Below are the code and all the weights of a small trained network. Each question names an input and a class and asks about switching units off, where a switched-off unit gives its printed mean instead of its output.

import numpy as np


def w(rows, s, z=0):
    codes = np.array(rows[::2]) - 128.0
    scale = np.full(codes.shape[1], s)
    scale[-1] = z or s
    return codes * scale


def norm(h):
    return h / np.sqrt((h * h).mean(-1, keepdims=True) + 1e-5)


def f(y):
    return y / 2 * (1 + np.tanh(0.7978845608 * (y + 0.044715 * y**3)))


def log_softmax(a):
    a = a - a.max(-1, keepdims=True)
    return a - np.log(np.exp(a).sum(-1, keepdims=True))


def net(x, mask):
    res = np.array(x, float).reshape(1, 4) / 4 @ E
    u = 0
    for l in range(2):
        y = f(norm(res) @ A[l][:, :-1].T + A[l][:, -1])
        res = res + np.where(mask[u : u + 9], y, B[l][:, -1]) @ B[l][:, :-1]
        u += 9
    return log_softmax(norm(res)[-1] @ U[:, :-1].T + U[:, -1])


A, B = {}, {}
E = w([
[124,141,52,148,223],'x0',
[155,50,144,175,184],'x1',
[135,130,126,127,126],'x2',
[119,118,117,2,145],'x3',
],0.0093)
A[0] = w([
[90,156,23,177,78,106],'L0N0',
[151,153,53,104,212,57],'L0N1',
[210,12,163,117,163,88],'L0N2',
[130,162,49,190,155,54],'L0N3',
[124,163,104,181,153,65],'L0N4',
[143,156,35,107,227,2],'L0N5',
[143,152,155,238,60,122],'L0N6',
[191,46,139,175,183,143],'L0N7',
[123,191,70,213,164,63],'L0N8',
],0.011,0.0061)
B[0] = w([
[111,178,152,77,136,179],'L0N0',
[49,123,142,183,88,204],'L0N1',
[217,81,200,89,181,231],'L0N2',
[214,146,142,114,160,176],'L0N3',
[174,152,125,99,168,147],'L0N4',
[98,113,95,166,21,206],'L0N5',
[43,114,65,115,99,241],'L0N6',
[140,62,67,160,162,254],'L0N7',
[174,187,246,106,123,196],'L0N8',
],0.011,0.006)
A[1] = w([
[91,2,101,233,162,133],'L1N0',
[209,83,174,214,176,36],'L1N1',
[179,171,199,113,125,153],'L1N2',
[139,147,95,163,99,89],'L1N3',
[178,132,105,165,155,3],'L1N4',
[118,144,138,73,113,129],'L1N5',
[79,162,81,158,93,147],'L1N6',
[160,137,178,106,198,148],'L1N7',
[161,135,107,127,173,167],'L1N8',
],0.015,0.0034)
B[1] = w([
[173,75,119,2,69,251],'L1N0',
[17,245,59,194,95,211],'L1N1',
[198,79,212,115,146,169],'L1N2',
[110,130,139,99,184,137],'L1N3',
[38,136,122,140,92,142],'L1N4',
[132,64,43,145,171,168],'L1N5',
[138,143,133,218,226,193],'L1N6',
[120,187,181,225,212,170],'L1N7',
[89,217,189,132,77,148],'L1N8',
],0.0094,0.012)
U = w([
[11,195,74,223,147,74],'0',
[147,50,92,74,112,67],'1',
[201,159,252,178,198,254],'2',
],0.015,0.0014)

Each question gives the input, the list of numbers given to net, and the class t.
The units are the neurons (one row each of A and B). Each row of codes is followed by its name. A weight is (code - 128) times the scale printed after its matrix; where a second scale follows, it is the last column's (A, B and U).
mask holds one flag per neuron, layer by layer. A switched-off neuron (its flag False) gives its mean, the last column of its row in B, instead of its output. The means were averaged over made-up inputs and are rounded, as every weight is.
A unit's drop is (log p(t) with every unit on - log p(t) with that unit switched off) / (log p(t) with every unit on - log p(t) with every unit switched off).
The circuit of an input: a set's keep is (log p(t) with only the set's units on - log p(t) with every unit switched off) / (log p(t) with every unit on - log p(t) with every unit switched off). Starting from the 12 units with the biggest drops (on a tie, the unit counted first), units are removed one at a time, each time the one whose removal leaves the highest keep (on an exact tie, the one counted first), for as long as the keep stays at least 0.8.
circuit, biggest first: the units of the circuit, biggest drop first
top k neurons: the k neurons with the biggest drops, biggest first
top k neurons in layer l: the k neurons of layer l with the biggest drops, biggest first
drop of u: that unit's drop, to one decimal
input [-3,6,-6,-6], class 1: circuit, biggest first => L1N0
input [-8,-1,1,-2], class 0: top 4 neurons => L0N7; L1N0; L0N2; L0N6
input [2,8,5,-2], class 0: top 3 neurons in layer 0 => L0N2; L0N5; L0N6
input [-1,8,2,-6], class 1: top 2 neurons => L1N0; L0N6
input [2,-4,-6,8], class 0: top 2 neurons => L1N0; L0N2
input [-2,4,6,-8], class 1: top 2 neurons => L1N0; L0N6
input [3,-1,-4,8], class 0: top 2 neurons in layer 0 => L0N7; L0N2
input [1,-8,-3,-2], class 2: top 2 neurons => L1N1; L0N5
input [-7,8,-3,-4], class 1: drop of L1N0 => 0.3
input [5,-3,-2,-6], class 2: drop of L0N8 => 0.1
input [2,-6,4,-7], class 2: drop of L0N8 => 0.6
